Rows, each with its class
|  0.84 | -2.84 |  0.36 | -0.59 | -0.73 | -1.41 |  1.65 | -2.06 | -0.77 |  0.27 |  3.14 | -5.52 |  0.39 | -2.20 | -1.20 | -0.22 |  1.18 |  0.35 | -1.43 |  1.35 | -1.09 |  0.83 |  0.00 |  1.99 | -1.66 | -3.32 |  1.02 | -2.50 |  1.87 |
A
|  0.13 | -1.85 |  0.10 | -0.43 | -0.46 | -0.01 |  0.51 | -1.09 | -1.47 |  0.23 | -1.84 | -0.62 | -0.29 |  0.62 |  0.93 |  0.26 |  0.35 | -2.35 | -0.15 |  0.41 | -0.24 |  0.16 | -0.72 |  1.46 | -0.44 | -0.35 |  0.09 | -1.96 |  0.46 |
K
|  0.36 | -1.27 |  0.02 |  0.37 | -0.59 | -0.18 |  0.47 | -0.95 |  0.27 | -0.39 |  0.18 | -0.94 |  0.19 | -0.44 | -1.79 |  0.25 | -0.16 | -0.75 |  0.00 |  0.10 | -0.38 |  0.15 | -0.18 |  0.49 |  0.06 | -0.59 | -0.13 | -0.95 |  0.30 |
A
| -1.19 |  2.43 |  1.50 | -1.06 |  1.48 | -1.55 | -0.97 |  2.35 |  4.27 | -0.49 |  3.33 |  1.68 |  3.43 |  0.11 |  0.03 |  0.22 |  1.18 |  4.39 | -0.44 |  1.98 |  0.16 |  0.86 |  1.54 | -0.36 | -1.62 |  0.26 |  1.15 |  2.99 | -0.61 |
K
|  0.13 | -0.94 | -0.43 | -0.44 | -1.16 | -0.02 |  1.02 | -1.32 |  2.83 |  0.43 |  0.32 | -3.08 | -0.93 | -1.86 | -8.02 |  0.71 | -0.49 | -0.07 |  0.49 | -0.34 | -0.32 |  0.08 |  0.04 | -0.85 | -0.70 | -0.74 |  0.08 | -1.56 |  2.02 |
C
| -0.20 |  0.67 |  0.88 | -0.30 | -0.59 | -0.47 | -0.44 |  0.04 | -0.06 | -0.36 |  0.86 |  0.65 |  0.29 |  0.71 |  1.03 | -0.31 |  0.72 |  0.53 | -0.22 |  0.80 | -0.20 |  0.03 |  0.82 |  0.44 |  0.24 | -0.36 | -0.12 |  0.41 | -0.57 |
A
| -0.10 | -0.18 | -1.32 | -0.36 | -0.54 |  0.49 | -0.21 | -1.09 | -0.45 |  1.20 | -2.82 | -1.54 | -3.10 |  1.56 | -5.46 | -0.56 | -0.82 | -2.22 |  0.41 | -0.99 | -0.11 | -0.85 | -0.33 |  0.34 |  0.60 |  0.49 | -0.70 | -2.03 |  1.87 |
A
|  0.53 |  0.45 |  1.82 | -1.69 | -0.53 | -0.13 |  0.66 | -1.99 |  2.76 | -0.40 |  0.08 | -5.08 |  0.02 | -0.24 | -8.39 |  1.99 |  0.04 |  0.29 |  1.02 |  1.38 | -0.44 |  1.23 | -0.77 | -0.01 | -1.02 |  0.69 | -2.07 | -0.01 |  0.58 |
K
| -0.12 |  0.10 | -0.17 | -0.02 |  0.03 |  0.17 | -0.13 | -0.04 | -0.50 | -0.02 | -1.43 |  0.10 | -0.74 |  1.06 | -1.00 |  0.06 | -0.10 | -0.92 |  0.37 | -0.23 |  0.25 | -0.22 | -0.27 |  0.31 |  0.26 |  0.68 | -0.56 |  0.13 | -0.32 |
A
|  0.02 |  1.31 | -0.48 | -0.09 | -0.16 |  0.89 | -0.79 | -0.53 |  0.10 |  0.78 | -2.16 | -2.02 | -2.10 |  2.21 | -7.46 |  0.20 | -1.14 | -0.73 |  0.82 | -1.29 |  0.26 | -0.45 | -0.35 | -0.56 |  1.37 |  1.51 | -1.67 | -0.17 |  1.79 |
A
| -0.42 |  2.01 |  0.71 | -2.34 |  0.60 | -1.09 | -0.37 | -0.88 |  1.85 |  1.59 | -1.95 | -0.53 | -1.50 |  0.73 | -0.89 | -0.05 |  0.91 |  0.98 |  0.41 |  1.24 |  0.59 |  0.66 | -0.05 | -0.06 | -1.84 |  1.34 | -0.27 |  0.67 |  0.23 |
K
| -0.50 |  2.26 | -0.70 | -1.17 | -0.41 |  0.05 | -0.13 | -0.57 |  2.46 |  0.40 | -3.07 |  3.77 | -3.86 | -0.92 |  0.46 |  0.01 | -1.09 | -0.07 |  1.99 | -0.22 |  0.19 | -0.54 | -0.15 | -1.86 | -0.51 |  1.23 | -0.51 | -0.40 | -1.27 |
K
|  0.19 | -0.19 | -0.31 | -0.06 | -0.51 |  0.06 |  0.11 | -1.30 |  0.28 | -0.17 | -0.73 | -1.68 | -1.79 |  1.49 | -4.82 |  0.01 | -0.27 | -1.41 |  0.27 |  0.29 | -0.69 | -0.42 | -0.01 |  0.85 |  0.84 | -0.31 | -1.25 | -1.50 |  0.95 |
A
| -0.06 |  0.73 | -0.04 |  0.92 |  0.81 |  1.04 | -1.28 |  0.88 | -1.38 |  0.06 |  0.27 | -3.82 |  1.18 |  3.56 | -7.71 | -0.08 | -0.42 |  0.00 | -0.73 | -1.36 | -0.22 | -0.43 |  0.02 |  0.12 |  2.30 |  1.33 | -1.74 |  0.97 |  1.83 |
A
| -0.31 | -2.72 | -2.02 |  0.91 | -0.33 | -0.18 | -0.09 |  0.47 | -3.93 |  1.32 | -2.31 |  1.28 | -0.75 |  0.39 |  5.95 | -1.71 | -0.21 | -2.39 | -1.41 | -1.78 |  0.50 | -1.60 | -0.52 |  1.18 | -0.33 | -0.39 |  2.40 | -1.82 |  1.28 |
A
| -0.92 | -1.44 | -2.14 |  0.63 | -0.72 |  0.80 | -0.58 |  0.47 | -0.46 |  0.34 | -3.08 |  2.57 | -2.02 |  2.11 | -1.00 | -1.22 |  0.02 | -2.79 |  0.56 | -0.53 |  0.11 | -1.85 | -0.04 |  1.03 |  1.03 |  0.01 |  0.56 | -2.41 |  1.15 |
A
|  0.21 |  0.50 |  0.04 |  0.20 |  0.24 |  0.76 | -1.09 | -0.11 | -0.03 | -0.42 | -1.72 | -1.97 | -0.44 |  3.88 | -7.24 | -0.85 | -0.11 | -1.66 |  0.40 |  0.13 | -0.48 | -0.48 | -0.24 |  0.88 |  2.08 |  1.25 | -2.36 | -0.22 |  1.06 |
A
|  0.92 |  0.36 | -0.64 | -0.20 | -0.61 |  0.55 |  0.39 | -1.39 | -0.32 |  0.34 | -1.82 | -0.36 | -2.32 | -0.51 | -2.15 |  0.29 | -1.41 | -1.18 |  0.97 | -0.77 |  0.18 | -0.02 | -0.62 | -0.56 |  0.27 |  0.45 | -0.92 | -0.79 | -0.34 |
B
|  0.48 |  1.09 |  1.17 | -0.25 |  0.81 | -0.15 | -0.86 | -0.96 | -3.48 | -0.86 | -1.71 | -0.46 | -0.74 |  4.37 |  2.62 | -0.43 |  0.76 | -1.76 |  0.02 |  1.85 | -1.12 |  0.00 | -0.84 |  2.51 |  1.96 |  0.64 | -2.77 |  0.10 | -1.43 |
A
| -0.04 | -3.83 | -0.90 |  0.68 | -1.42 | -0.27 |  1.37 | -0.67 |  0.34 | -0.62 |  0.54 |  1.91 | -0.21 | -1.54 |  1.90 | -0.25 |  0.45 | -1.70 |  0.14 |  0.47 | -0.60 | -0.86 | -0.11 |  1.16 | -0.19 | -2.41 |  1.50 | -3.00 |  0.17 |
A
| -0.18 | -1.96 |  0.19 | -0.34 | -1.13 | -0.71 |  1.30 | -0.51 |  2.38 | -0.59 | -0.61 |  2.52 |  0.22 | -2.92 |  2.71 |  1.60 |  0.30 | -0.45 |  0.99 |  0.83 |  0.05 |  0.46 | -0.26 | -0.22 | -2.28 | -1.34 |  1.52 | -1.37 | -0.86 |
K
|  0.32 | -2.00 |  0.16 | -0.02 | -1.11 |  0.09 |  0.89 | -1.14 |  0.28 | -0.21 |  0.08 | -2.35 |  0.26 | -0.38 | -3.15 |  0.52 |  0.24 | -1.17 | -0.06 |  0.38 | -0.61 |  0.46 | -0.31 |  0.92 | -0.56 | -1.02 | -0.04 | -1.44 |  0.90 |
K
